Below is a small trained network, with its code and all its weights. Each question gives an input and a class and asks what happens when units are switched off, that is, made to give their printed mean instead of their output.

import numpy as np


def w(rows, s, z=0):
    codes = np.array(rows[::2]) - 128.0
    scale = np.full(codes.shape[1], s)
    scale[-1] = z or s
    return codes * scale


def norm(h):
    return h / np.sqrt((h * h).mean(-1, keepdims=True) + 1e-5)


def f(y):
    return np.maximum(y, 0)


def log_softmax(a):
    a = a - a.max(-1, keepdims=True)
    return a - np.log(np.exp(a).sum(-1, keepdims=True))


def net(x, mask):
    res = np.array(x, float).reshape(1, 6) / 4 @ E
    u = 0
    for l in range(4):
        y = f(norm(res) @ A[l][:, :-1].T + A[l][:, -1])
        res = res + np.where(mask[u : u + 13], y, B[l][:, -1]) @ B[l][:, :-1]
        u += 13
    return log_softmax(norm(res)[-1] @ U[:, :-1].T + U[:, -1])


A, B = {}, {}
E = w([
[112,203,149,52,215,155,129,116,118,134,89],'x0',
[112,98,135,116,120,168,148,141,9,27,100],'x1',
[115,142,165,206,135,109,211,91,97,135,91],'x2',
[87,151,181,241,124,209,95,141,89,169,172],'x3',
[112,126,171,188,177,152,105,147,197,42,134],'x4',
[145,123,99,130,121,58,147,116,141,179,204],'x5',
],0.012)
A[0] = w([
[127,127,126,79,107,121,170,119,44,125,75,94],'0.n0',
[127,112,125,143,116,120,123,130,124,83,143,3],'0.n1',
[124,153,149,253,163,83,220,106,146,154,84,179],'0.n2',
[132,136,127,103,142,103,153,117,100,170,134,110],'0.n3',
[130,116,110,98,111,66,152,120,182,115,131,150],'0.n4',
[121,164,121,97,152,111,154,118,75,243,149,118],'0.n5',
[120,149,153,181,130,237,92,134,54,135,104,50],'0.n6',
[134,119,116,76,95,121,162,124,32,98,96,71],'0.n7',
[117,137,131,98,167,125,128,128,140,100,130,28],'0.n8',
[130,137,122,99,118,99,138,120,205,185,105,87],'0.n9',
[120,159,139,91,200,156,125,130,129,91,100,74],'0.n10',
[130,151,132,28,134,154,130,118,158,173,34,93],'0.n11',
[125,158,147,84,218,164,132,126,128,82,93,134],'0.n12',
],0.03,0.0033)
B[0] = w([
[86,52,125,87,72,46,69,119,81,125,121,202],'0.n0',
[212,130,105,159,136,154,123,146,121,68,136,158],'0.n1',
[110,94,213,144,212,195,149,70,53,103,105,250],'0.n2',
[180,134,121,116,129,128,74,114,161,139,152,172],'0.n3',
[188,70,126,161,140,102,107,253,133,138,133,203],'0.n4',
[242,177,173,100,100,120,132,156,124,198,161,217],'0.n5',
[127,145,122,246,195,51,155,127,99,102,203,244],'0.n6',
[80,37,91,114,93,68,135,58,88,106,61,212],'0.n7',
[195,88,96,112,128,151,142,80,137,145,140,158],'0.n8',
[97,135,129,151,138,22,117,29,215,153,139,208],'0.n9',
[172,124,169,93,112,172,137,86,99,141,93,196],'0.n10',
[82,200,87,115,140,228,158,132,186,98,164,213],'0.n11',
[171,130,197,60,114,171,116,95,111,142,64,216],'0.n12',
],0.031,0.025)
A[1] = w([
[110,127,103,140,127,123,133,190,115,116,144,112],'1.n0',
[105,217,110,153,58,125,92,159,51,142,172,119],'1.n1',
[73,141,96,157,116,139,101,216,98,101,158,48],'1.n2',
[163,144,155,116,150,58,115,116,191,199,136,112],'1.n3',
[46,160,148,194,224,122,160,124,177,122,113,89],'1.n4',
[135,152,123,115,110,117,144,143,98,129,147,50],'1.n5',
[108,201,124,114,93,84,91,201,165,172,84,21],'1.n6',
[122,208,137,60,97,221,121,130,138,152,94,123],'1.n7',
[92,166,38,140,108,59,103,139,202,105,183,137],'1.n8',
[177,129,127,105,127,116,119,186,171,121,120,152],'1.n9',
[102,146,57,68,78,122,149,177,253,171,124,2],'1.n10',
[112,92,115,157,86,149,78,96,210,133,163,102],'1.n11',
[136,148,187,85,138,142,109,136,109,190,156,102],'1.n12',
],0.027,0.0049)
B[1] = w([
[123,115,74,141,130,127,144,154,172,103,87,141],'1.n0',
[154,40,156,140,178,122,190,91,200,169,117,144],'1.n1',
[126,109,50,176,109,93,159,136,171,62,94,141],'1.n2',
[140,175,170,134,122,68,69,87,130,221,92,253],'1.n3',
[107,146,139,191,174,185,132,163,31,129,161,218],'1.n4',
[142,140,162,150,127,121,125,144,130,137,92,132],'1.n5',
[88,190,67,105,140,97,71,144,146,63,167,153],'1.n6',
[171,143,93,123,97,234,167,173,78,52,195,181],'1.n7',
[108,131,14,30,112,98,244,144,157,151,204,201],'1.n8',
[168,117,141,133,105,133,95,192,192,131,92,183],'1.n9',
[5,186,100,89,101,119,47,188,182,118,218,186],'1.n10',
[76,188,154,184,94,148,40,167,94,182,99,177],'1.n11',
[168,100,91,151,75,115,160,125,213,107,83,197],'1.n12',
],0.028,0.02)
A[2] = w([
[5,103,129,66,111,119,138,87,84,137,28,87],'2.n0',
[139,144,154,86,128,103,141,157,93,188,187,96],'2.n1',
[145,146,162,115,113,198,131,112,145,140,86,95],'2.n2',
[149,152,160,105,101,89,109,80,102,140,99,134],'2.n3',
[174,149,98,121,84,122,189,92,128,120,126,67],'2.n4',
[110,162,166,175,127,147,81,114,78,67,107,1],'2.n5',
[57,137,147,119,179,152,103,120,110,128,118,61],'2.n6',
[114,129,129,194,181,151,142,117,158,87,142,112],'2.n7',
[155,138,144,158,150,101,117,127,119,128,120,85],'2.n8',
[147,173,126,133,140,87,171,83,129,148,115,7],'2.n9',
[131,106,133,125,147,114,172,136,155,184,109,19],'2.n10',
[163,141,177,140,138,95,109,133,120,97,159,53],'2.n11',
[122,174,135,54,134,212,161,128,141,122,102,76],'2.n12',
],0.034,0.0038)
B[2] = w([
[97,3,113,40,75,64,57,100,46,76,156,241],'2.n0',
[111,162,122,144,122,172,73,148,138,184,48,204],'2.n1',
[157,138,42,195,54,170,150,80,199,76,88,204],'2.n2',
[146,42,120,144,130,124,124,83,218,128,120,250],'2.n3',
[113,170,112,170,178,152,68,45,169,129,63,180],'2.n4',
[95,188,165,70,124,186,39,195,57,225,83,238],'2.n5',
[120,161,104,154,71,162,179,161,84,115,185,180],'2.n6',
[51,250,110,109,167,74,138,96,139,118,97,240],'2.n7',
[87,103,133,171,153,134,167,122,159,152,74,216],'2.n8',
[150,37,183,117,161,175,166,240,112,184,117,190],'2.n9',
[108,104,162,150,122,163,116,86,111,151,119,160],'2.n10',
[100,105,152,152,152,125,127,151,165,162,102,217],'2.n11',
[201,164,159,149,51,186,239,70,145,52,153,192],'2.n12',
],0.027,0.018)
A[3] = w([
[195,132,131,135,98,116,118,201,114,84,145,72],'3.n0',
[151,102,162,108,126,115,145,153,124,88,121,24],'3.n1',
[65,122,137,78,108,165,148,196,113,40,197,1],'3.n2',
[151,158,228,183,107,130,128,140,41,72,180,14],'3.n3',
[115,190,115,75,123,138,137,133,84,117,87,76],'3.n4',
[171,88,103,137,78,133,118,133,129,95,147,89],'3.n5',
[148,151,87,88,96,117,169,166,100,206,204,51],'3.n6',
[134,130,171,104,115,120,115,136,103,118,130,65],'3.n7',
[165,98,87,79,118,162,138,252,105,116,147,56],'3.n8',
[113,167,130,83,97,130,166,148,112,118,125,104],'3.n9',
[188,194,160,12,123,76,76,153,117,145,191,65],'3.n10',
[143,187,124,45,136,91,111,141,98,140,145,78],'3.n11',
[199,101,102,144,130,92,178,185,119,49,216,65],'3.n12',
],0.024,0.0048)
B[3] = w([
[126,137,140,123,120,150,144,186,119,145,81,149],'3.n0',
[120,146,132,125,112,117,97,158,125,118,108,150],'3.n1',
[177,97,157,94,120,104,181,126,50,175,220,151],'3.n2',
[86,181,136,2,150,178,117,162,164,142,123,246],'3.n3',
[162,105,125,152,94,129,162,125,107,173,168,166],'3.n4',
[102,159,177,92,164,133,127,149,124,96,99,198],'3.n5',
[113,172,163,110,169,158,39,144,97,83,129,190],'3.n6',
[101,113,127,125,150,114,142,123,172,94,104,154],'3.n7',
[170,141,176,144,99,131,86,179,87,96,98,153],'3.n8',
[197,116,117,128,136,111,138,123,92,151,155,146],'3.n9',
[71,150,87,150,155,153,102,106,187,85,140,209],'3.n10',
[148,169,94,138,113,117,132,119,94,135,115,167],'3.n11',
[152,112,82,112,149,93,159,135,186,72,105,160],'3.n12',
],0.036,0.012)
U = w([
[96,198,64,91,80,88,45,168,223,169,176,202],'0',
[85,13,120,44,84,83,95,67,42,71,102,200],'1',
[175,96,90,126,117,103,120,233,148,66,80,3],'2',
[61,193,169,174,238,154,162,123,60,163,123,186],'3',
[93,146,71,57,77,160,168,152,86,72,243,5],'4',
[183,83,184,171,148,96,107,84,179,221,75,147],'5',
[200,160,143,87,68,248,170,51,161,79,113,192],'6',
[69,135,25,179,174,41,207,129,115,66,181,12],'7',
],0.015,0.0042)

Each question gives the input, the list of numbers given to net, and the class t.
The units are the neurons (one row each of A and B). Each row of codes is followed by its name. A weight is (code - 128) times the scale printed after its matrix; where a second scale follows, it is the last column's (A, B and U).
mask holds one flag per neuron, layer by layer. A switched-off neuron (its flag False) gives its mean, the last column of its row in B, instead of its output. The means were averaged over made-up inputs and are rounded, as every weight is.
A unit's drop is (log p(t) with every unit on - log p(t) with that unit switched off) / (log p(t) with every unit on - log p(t) with every unit switched off).
unit that matters most: the unit with the biggest drop
k most important neurons: the k neurons with the biggest drops, biggest first
k most important neurons of layer l: the k neurons of layer l with the biggest drops, biggest first
drop of u: that unit's drop, to one decimal
input [7,-4,8,-6,7,6], class 6: 3 most important neurons of layer 0 -> 0.n6, 0.n2, 0.n12
input [3,5,0,-8,3,2], class 1: 2 most important neurons of layer 0 -> 0.n7, 0.n0
input [2,-4,8,-8,4,4], class 3: 3 most important neurons -> 0.n2, 0.n5, 1.n4
input [1,-3,1,-3,0,-5], class 6: unit that matters most -> 0.n12
input [-5,-5,-8,8,3,2], class 3: 2 most important neurons -> 0.n5, 0.n4
input [-7,-5,-5,2,-4,8], class 0: 2 most important neurons of layer 0 -> 0.n2, 0.n6
input [-7,-6,2,2,1,5], class 3: 2 most important neurons of layer 0 -> 0.n2, 0.n12
input [1,-4,6,-1,0,-1], class 3: 3 most important neurons -> 0.n2, 0.n9, 0.n12
input [8,4,-8,-3,-6,5], class 6: 2 most important neurons -> 0.n11, 0.n5
input [-8,2,-7,-4,-4,0], class 2: 4 most important neurons of layer 0 -> 0.n4, 0.n2, 0.n9, 0.n12
input [5,-7,-7,1,3,-1], class 6: 3 most important neurons -> 0.n11, 0.n6, 1.n7
input [3,0,-6,1,0,4], class 0: 2 most important neurons of layer 1 -> 1.n10, 1.n3
input [-8,-1,-5,8,1,0], class 7: 2 most important neurons of layer 0 -> 0.n2, 0.n12
input [-5,1,0,2,2,7], class 3: 2 most important neurons of layer 0 -> 0.n12, 0.n5
input [4,7,-1,3,-7,8], class 1: 2 most important neurons -> 0.n7, 0.n0
input [6,-4,-3,6,-6,2], class 0: 2 most important neurons -> 0.n2, 0.n11
input [-2,4,1,-7,-1,6], class 1: unit that matters most -> 0.n7
input [6,5,-2,-4,3,8], class 6: 2 most important neurons -> 0.n12, 0.n6
input [-8,-6,7,-5,3,7], class 3: 2 most important neurons -> 0.n2, 0.n5
input [-5,-7,-7,1,3,7], class 0: most important neuron -> 0.n2
input [3,-2,-7,-2,0,0], class 6: 2 most important neurons -> 0.n11, 1.n7
input [-3,0,-8,1,6,7], class 2: 2 most important neurons -> 0.n9, 0.n2
input [-2,-8,-3,1,-4,-2], class 0: drop of 0.n2 -> 0.2
input [-4,1,-2,-6,4,-4], class 2: drop of 0.n4 -> 0.7
input [-8,-5,-7,-3,8,2], class 0: drop of 1.n3 -> 0.0
input [8,8,-4,3,-8,-3], class 1: drop of 0.n7 -> 2.5
input [5,-4,7,-1,-3,-8], class 6: unit that matters most -> 0.n11
